Here is a tiny trained network, its code and every weight. The questions are about switching its units off for an input and a class, where a switched-off unit gives its printed mean instead of its output.

import numpy as np


def w(rows, s, z=0):
    codes = np.array(rows[::2]) - 128.0
    scale = np.full(codes.shape[1], s)
    scale[-1] = z or s
    return codes * scale


def f(y):
    return y / 2 * (1 + np.tanh(0.7978845608 * (y + 0.044715 * y**3)))


def log_softmax(a):
    a = a - a.max(-1, keepdims=True)
    return a - np.log(np.exp(a).sum(-1, keepdims=True))


def net(x, mask):
    res = np.array(x, float).reshape(1, 4) / 4 @ E
    y = f(res @ A[0][:, :-1].T + A[0][:, -1])
    res = res + np.where(mask, y, B[0][:, -1]) @ B[0][:, :-1]
    return log_softmax(res[-1] @ U[:, :-1].T + U[:, -1])


A, B = {}, {}
E = w([
[125,129,129,132,133],'x0',
[49,49,147,228,32],'x1',
[99,251,220,155,143],'x2',
[1,117,159,98,222],'x3',
],0.0077)
A[0] = w([
[189,173,109,175,111,175],'neuron 1',
[132,182,88,17,120,112],'neuron 2',
[57,151,135,114,205,112],'neuron 3',
[89,175,143,158,132,255],'neuron 4',
[105,198,252,150,136,130],'neuron 5',
[83,116,120,185,78,72],'neuron 6',
[140,21,96,87,176,78],'neuron 7',
[93,188,168,148,146,82],'neuron 8',
[66,129,122,116,155,82],'neuron 9',
[64,108,139,102,176,157],'neuron 10',
[155,196,184,167,120,147],'neuron 11',
[212,147,141,97,208,87],'neuron 12',
],0.011,0.0062)
B[0] = w([
[42,111,78,71,16,224],'neuron 1',
[65,170,172,201,138,217],'neuron 2',
[90,123,130,98,72,205],'neuron 3',
[136,122,95,128,153,245],'neuron 4',
[166,63,126,122,161,255],'neuron 5',
[169,155,218,203,155,200],'neuron 6',
[191,47,207,75,148,218],'neuron 7',
[91,54,184,74,123,177],'neuron 8',
[162,155,149,114,62,150],'neuron 9',
[118,200,81,142,1,203],'neuron 10',
[193,45,93,101,125,218],'neuron 11',
[101,136,216,217,121,231],'neuron 12',
],0.0093,0.0063)
U = w([
[117,146,167,252,142,79],'0',
[114,126,88,140,133,246],'1',
[107,151,87,104,60,85],'2',
[172,89,132,92,161,76],'3',
[109,159,18,148,172,137],'4',
],0.016,0.012)

Each question gives the input, the list of numbers given to net, and the class t.
The units are the neurons (one row each of A and B). Each row of codes is followed by its name. A weight is (code - 128) times the scale printed after its matrix; where a second scale follows, it is the last column's (A, B and U).
mask holds one flag per neuron, in row order. A switched-off neuron (its flag False) gives its mean, the last column of its row in B, instead of its output. The means were averaged over made-up inputs and are rounded, as every weight is.
A unit's drop is (log p(t) with every unit on - log p(t) with that unit switched off) / (log p(t) with every unit on - log p(t) with every unit switched off).
The circuit of an input: a set's keep is (log p(t) with only the set's units on - log p(t) with every unit switched off) / (log p(t) with every unit on - log p(t) with every unit switched off). Starting from all 12 units, units are removed one at a time, each time the one whose removal leaves the highest keep (on an exact tie, the one counted first), for as long as the keep stays at least 0.8.
circuit, biggest first: the units of the circuit, biggest drop first
unit that matters most: the unit with the biggest drop
top k neurons: the k neurons with the biggest drops, biggest first
drop when u is switched off: that unit's drop, to one decimal
input [0,1,6,7], class 2: unit that matters most => neuron 10
input [4,8,-8,6], class 0: top 2 neurons => neuron 6; neuron 1
input [-4,-6,-6,2], class 0: circuit, biggest first => neuron 2; neuron 12
input [-1,1,6,-4], class 3: circuit, biggest first => neuron 11; neuron 5
input [-5,7,-8,4], class 3: top 2 neurons => neuron 7; neuron 12
input [-1,-3,-5,-6], class 2: top 2 neurons => neuron 1; neuron 5
input [7,4,-8,-7], class 3: top 2 neurons => neuron 7; neuron 10
input [4,3,6,5], class 3: circuit, biggest first => neuron 5; neuron 8
input [-5,3,-1,6], class 2: circuit, biggest first => neuron 10; neuron 3
input [2,-8,5,2], class 0: top 2 neurons => neuron 12; neuron 2
input [-3,1,-6,3], class 3: top 2 neurons => neuron 7; neuron 1
input [2,-4,5,-8], class 2: top 3 neurons => neuron 1; neuron 6; neuron 7
input [0,-4,-2,3], class 0: top 4 neurons => neuron 1; neuron 2; neuron 12; neuron 11
input [-1,0,2,-2], class 4: top 2 neurons => neuron 7; neuron 12
input [-6,-6,-1,2], class 0: circuit, biggest first => neuron 12; neuron 2
input [-3,4,8,-7], class 3: top 2 neurons => neuron 11; neuron 5
input [2,7,-5,1], class 0: circuit, biggest first => neuron 6
input [4,0,8,5], class 3: top 2 neurons => neuron 5; neuron 8
input [7,2,8,6], class 3: top 4 neurons => neuron 5; neuron 8; neuron 1; neuron 11
input [2,-2,1,-3], class 4: unit that matters most => neuron 7
input [0,4,4,8], class 2: top 3 neurons => neuron 10; neuron 3; neuron 9
input [-2,-5,4,7], class 2: top 2 neurons => neuron 10; neuron 3
input [1,-7,2,-4], class 0: drop when neuron 12 is switched off => 0.8
input [6,4,7,-3], class 3: drop when neuron 12 is switched off => 0.0
input [-4,5,-6,0], class 3: drop when neuron 1 is switched off => 0.1
input [-1,5,-5,8], class 2: drop when neuron 9 is switched off => 0.1
input [6,2,7,4], class 3: unit that matters most => neuron 5
